Here is a tiny trained network, its code and every weight. The questions are about switching its units off for an input and a class, where a switched-off unit gives its printed mean instead of its output.

import numpy as np


def w(rows, s, z=0):
    codes = np.array(rows[::2]) - 128.0
    scale = np.full(codes.shape[1], s)
    scale[-1] = z or s
    return codes * scale


def norm(h):
    return h / np.sqrt((h * h).mean(-1, keepdims=True) + 1e-5)


def f(y):
    return y / 2 * (1 + np.tanh(0.7978845608 * (y + 0.044715 * y**3)))


def log_softmax(a):
    a = a - a.max(-1, keepdims=True)
    return a - np.log(np.exp(a).sum(-1, keepdims=True))


def net(x, mask):
    res = np.array(x, float).reshape(1, 6) / 4 @ E
    u = 0
    for l in range(3):
        y = f(norm(res) @ A[l][:, :-1].T + A[l][:, -1])
        res = res + np.where(mask[u : u + 3], y, B[l][:, -1]) @ B[l][:, :-1]
        u += 3
    return log_softmax(norm(res)[-1] @ U[:, :-1].T + U[:, -1])


A, B = {}, {}
E = w([
[60,172,120,159,141,32],'x0',
[148,86,87,140,181,78],'x1',
[179,139,105,84,96,33],'x2',
[114,76,217,204,175,124],'x3',
[241,67,77,83,224,157],'x4',
[72,1,46,179,103,98],'x5',
],0.008)
A[0] = w([
[117,155,79,169,254,55,148],'0.n1',
[170,52,116,196,194,59,3],'0.n2',
[88,169,56,187,75,115,50],'0.n3',
],0.0091,0.0033)
B[0] = w([
[202,50,89,90,131,11,254],'0.n1',
[138,132,148,172,101,106,254],'0.n2',
[85,21,148,49,144,133,188],'0.n3',
],0.012,0.0035)
A[1] = w([
[183,45,255,169,80,98,250],'1.n1',
[8,114,60,57,162,148,140],'1.n2',
[218,66,149,79,231,173,100],'1.n3',
],0.0074,0.0023)
B[1] = w([
[141,112,91,105,253,163,254],'1.n1',
[111,95,179,93,61,120,166],'1.n2',
[164,150,81,71,123,211,210],'1.n3',
],0.013,0.0058)
A[2] = w([
[111,136,111,168,16,18,4],'2.n1',
[155,119,254,216,99,193,170],'2.n2',
[239,160,94,46,116,79,99],'2.n3',
],0.0082,0.0033)
B[2] = w([
[109,106,96,146,147,255,164],'2.n1',
[88,128,128,176,187,87,164],'2.n2',
[152,186,113,105,100,120,253],'2.n3',
],0.018,0.0047)
U = w([
[78,204,156,232,200,117,71],'0',
[230,164,61,83,109,90,113],'1',
[186,223,116,113,81,174,252],'2',
[139,81,97,173,192,75,121],'3',
[176,136,76,144,185,230,111],'4',
[40,45,162,71,1,183,9],'5',
],0.0095,0.0025)

Each question gives the input, the list of numbers given to net, and the class t.
The units are the neurons (one row each of A and B). Each row of codes is followed by its name. A weight is (code - 128) times the scale printed after its matrix; where a second scale follows, it is the last column's (A, B and U).
mask holds one flag per neuron, layer by layer. A switched-off neuron (its flag False) gives its mean, the last column of its row in B, instead of its output. The means were averaged over made-up inputs and are rounded, as every weight is.
A unit's drop is (log p(t) with every unit on - log p(t) with that unit switched off) / (log p(t) with every unit on - log p(t) with every unit switched off).
The circuit of an input: a set's keep is (log p(t) with only the set's units on - log p(t) with every unit switched off) / (log p(t) with every unit on - log p(t) with every unit switched off). Starting from all 9 units, units are removed one at a time, each time the one whose removal leaves the highest keep (on an exact tie, the one counted first), for as long as the keep stays at least 0.8.
circuit, biggest first: the units of the circuit, biggest drop first
unit that matters most: the unit with the biggest drop
top k neurons: the k neurons with the biggest drops, biggest first
top k neurons in layer l: the k neurons of layer l with the biggest drops, biggest first
drop when u is switched off: that unit's drop, to one decimal
input [-7,1,1,-4,2,0], class 2: circuit, biggest first => [1.n1; 0.n1; 2.n3]
input [-2,-4,8,1,-3,7], class 5: circuit, biggest first => [0.n1; 0.n3]
input [-2,-2,-3,-2,-3,-1], class 0: circuit, biggest first => [2.n2; 0.n1; 1.n3]
input [7,-6,-7,-2,8,-1], class 1: circuit, biggest first => [0.n1; 1.n1]
input [6,-2,7,-5,1,4], class 5: circuit, biggest first => [1.n1; 0.n3; 2.n1]
input [4,-2,-7,-1,2,-4], class 0: unit that matters most => 1.n1
input [-6,-6,7,7,-7,4], class 0: top 2 neurons => [0.n1; 1.n3]
input [-4,-6,-5,-3,-6,0], class 0: top 3 neurons => [2.n2; 1.n3; 0.n1]
input [4,2,1,5,0,-6], class 1: top 2 neurons => [0.n1; 2.n3]
input [-1,0,0,-1,-8,-2], class 5: top 2 neurons in layer 0 => [0.n3; 0.n2]
input [-7,8,-7,-2,-8,-1], class 0: top 2 neurons => [2.n2; 0.n1]
input [0,-2,-7,-2,-5,-1], class 0: top 4 neurons => [2.n2; 0.n1; 1.n3; 2.n1]
input [1,-4,-8,-6,-2,-2], class 5: top 2 neurons in layer 1 => [1.n2; 1.n1]
input [5,-6,5,-8,3,4], class 5: top neuron in layer 2 => [2.n1]
input [0,4,-8,-4,6,4], class 1: drop when 1.n1 is switched off => 0.3
input [-3,-2,-4,2,-6,-6], class 0: drop when 2.n2 is switched off => 0.2
input [-3,1,8,-7,-1,2], class 2: top 2 neurons in layer 2 => [2.n3; 2.n1]
input [-3,-8,2,1,-7,-6], class 0: drop when 2.n2 is switched off => 0.4
